Here is a tiny trained network, its code and every weight. The questions are about switching its units off for an input and a class, where a switched-off unit gives its printed mean instead of its output.

import numpy as np


def w(rows, s, z=0):
    codes = np.array(rows[::2]) - 128.0
    scale = np.full(codes.shape[1], s)
    scale[-1] = z or s
    return codes * scale


def norm(h):
    return h / np.sqrt((h * h).mean(-1, keepdims=True) + 1e-5)


def f(y):
    return np.maximum(y, 0)


def log_softmax(a):
    a = a - a.max(-1, keepdims=True)
    return a - np.log(np.exp(a).sum(-1, keepdims=True))


def net(x, mask):
    res = np.array(x, float).reshape(1, 2) / 4 @ E
    u = 0
    for l in range(4):
        y = f(norm(res) @ A[l][:, :-1].T + A[l][:, -1])
        res = res + np.where(mask[u : u + 6], y, B[l][:, -1]) @ B[l][:, :-1]
        u += 6
    return log_softmax(norm(res)[-1] @ U[:, :-1].T + U[:, -1])


A, B = {}, {}
E = w([
[183,207,162,107,95,108,51,169,163,156],'x0',
[136,202,119,98,163,84,187,184,11,183],'x1',
],0.013)
A[0] = w([
[59,148,100,160,240,187,172,103,145,130,37],'L0N1',
[124,136,140,178,108,95,132,110,210,74,186],'L0N2',
[124,119,216,78,255,231,127,152,193,213,2],'L0N3',
[57,132,186,178,210,172,223,132,98,81,155],'L0N4',
[104,218,153,31,140,151,143,185,86,144,106],'L0N5',
[172,171,190,69,41,74,102,169,129,196,100],'L0N6',
],0.0055,0.0066)
B[0] = w([
[147,19,126,159,154,86,144,126,181,151,154],'L0N1',
[98,163,130,40,138,106,254,110,119,132,233],'L0N2',
[182,52,121,107,170,38,71,143,40,210,128],'L0N3',
[139,76,140,53,69,72,62,152,131,143,232],'L0N4',
[216,90,153,51,199,199,131,60,145,98,250],'L0N5',
[64,17,96,107,78,87,121,170,117,156,255],'L0N6',
],0.0075,0.0057)
A[1] = w([
[148,194,140,127,124,88,102,170,119,158,71],'L1N1',
[146,98,115,88,77,110,159,154,148,152,105],'L1N2',
[172,163,162,135,85,125,5,151,170,141,2],'L1N3',
[149,103,150,208,101,222,92,99,191,83,71],'L1N4',
[84,104,53,169,102,146,123,132,106,147,57],'L1N5',
[85,163,65,160,100,169,222,114,102,83,46],'L1N6',
],0.011,0.0034)
B[1] = w([
[52,67,66,147,141,93,169,98,64,135,189],'L1N1',
[100,195,184,147,112,135,102,49,126,120,254],'L1N2',
[55,42,98,191,32,75,152,173,113,179,207],'L1N3',
[232,220,116,70,163,150,254,173,103,148,191],'L1N4',
[88,152,80,200,163,103,78,133,137,86,143],'L1N5',
[124,154,86,176,121,126,30,164,124,178,156],'L1N6',
],0.0095,0.0084)
A[2] = w([
[173,147,147,179,101,187,135,160,188,159,81],'L2N1',
[77,25,108,216,193,147,141,97,81,82,11],'L2N2',
[206,139,175,134,101,126,145,128,224,77,49],'L2N3',
[149,177,98,252,127,150,6,212,129,125,2],'L2N4',
[149,143,211,91,115,143,2,40,142,91,122],'L2N5',
[115,191,109,131,212,73,138,120,102,145,61],'L2N6',
],0.0095,0.0042)
B[2] = w([
[141,128,110,140,154,157,125,79,94,89,167],'L2N1',
[89,100,110,197,39,58,131,228,89,204,210],'L2N2',
[112,119,107,130,223,190,113,144,73,80,202],'L2N3',
[118,33,141,192,75,191,91,68,254,133,131],'L2N4',
[118,125,170,111,123,218,57,111,227,119,253],'L2N5',
[174,194,163,153,159,176,117,140,153,52,212],'L2N6',
],0.011,0.005)
A[3] = w([
[113,124,129,143,95,181,187,70,208,101,145],'L3N1',
[94,112,114,173,37,1,105,126,120,154,45],'L3N2',
[138,141,163,80,165,198,35,61,203,50,4],'L3N3',
[152,212,210,86,242,112,205,119,65,109,35],'L3N4',
[162,185,83,83,131,169,237,124,84,48,49],'L3N5',
[209,157,133,95,221,152,192,60,106,117,41],'L3N6',
],0.0099,0.0038)
B[3] = w([
[173,177,87,55,137,180,71,119,93,62,204],'L3N1',
[9,59,149,210,64,107,136,167,116,218,246],'L3N2',
[108,101,199,179,127,184,57,37,211,140,231],'L3N3',
[209,197,39,83,155,148,145,148,122,40,252],'L3N4',
[211,157,76,47,179,80,175,155,90,80,235],'L3N5',
[125,146,92,90,85,66,113,196,47,143,231],'L3N6',
],0.013,0.011)
U = w([
[244,185,35,66,198,118,203,174,52,74,181],'0',
[54,33,113,208,60,55,164,181,73,217,167],'1',
[166,113,199,177,162,206,38,34,218,97,193],'2',
[215,158,233,225,236,15,251,48,171,149,9],'3',
],0.014,0.011)

Each question gives the input, the list of numbers given to net, and the class t.
The units are the neurons (one row each of A and B). Each row of codes is followed by its name. A weight is (code - 128) times the scale printed after its matrix; where a second scale follows, it is the last column's (A, B and U).
mask holds one flag per neuron, layer by layer. A switched-off neuron (its flag False) gives its mean, the last column of its row in B, instead of its output. The means were averaged over made-up inputs and are rounded, as every weight is.
A unit's drop is (log p(t) with every unit on - log p(t) with that unit switched off) / (log p(t) with every unit on - log p(t) with every unit switched off).
The circuit of an input: a set's keep is (log p(t) with only the set's units on - log p(t) with every unit switched off) / (log p(t) with every unit on - log p(t) with every unit switched off). Starting from the 12 units with the biggest drops (on a tie, the unit counted first), units are removed one at a time, each time the one whose removal leaves the highest keep (on an exact tie, the one counted first), for as long as the keep stays at least 0.8.
units of the circuit, in order: the units of the circuit, biggest drop first
top k neurons: the k neurons with the biggest drops, biggest first
drop of u: that unit's drop, to one decimal
input [7,-5], class 1: units of the circuit, in order : (L1N3)
input [5,-5], class 0: top 3 neurons : (L1N4; L0N4; L1N1)
input [6,-6], class 0: top 4 neurons : (L1N4; L0N4; L2N2; L1N1)
input [-7,-8], class 0: top 2 neurons : (L1N4; L0N6)
input [7,6], class 1: top 3 neurons : (L0N2; L1N4; L1N3)
input [-7,-5], class 1: top 2 neurons : (L2N2; L0N5)
input [-7,-7], class 0: top 2 neurons : (L1N4; L0N6)
input [3,2], class 2: top 2 neurons : (L0N6; L0N5)
input [0,3], class 2: top 2 neurons : (L0N5; L1N4)
input [0,-3], class 2: top 2 neurons : (L0N2; L0N5)
input [3,1], class 2: top 2 neurons : (L0N6; L0N5)
input [4,-2], class 1: top 2 neurons : (L1N3; L0N5)
input [5,4], class 1: top 2 neurons : (L0N2; L1N4)
input [-4,-8], class 0: units of the circuit, in order : (L1N4)
input [-8,-3], class 1: drop of L0N6 : 0.0
input [-4,-6], class 0: drop of L1N4 : 1.8
input [0,-7], class 0: drop of L1N4 : 2.6
input [0,-2], class 2: drop of L0N2 : 2.2
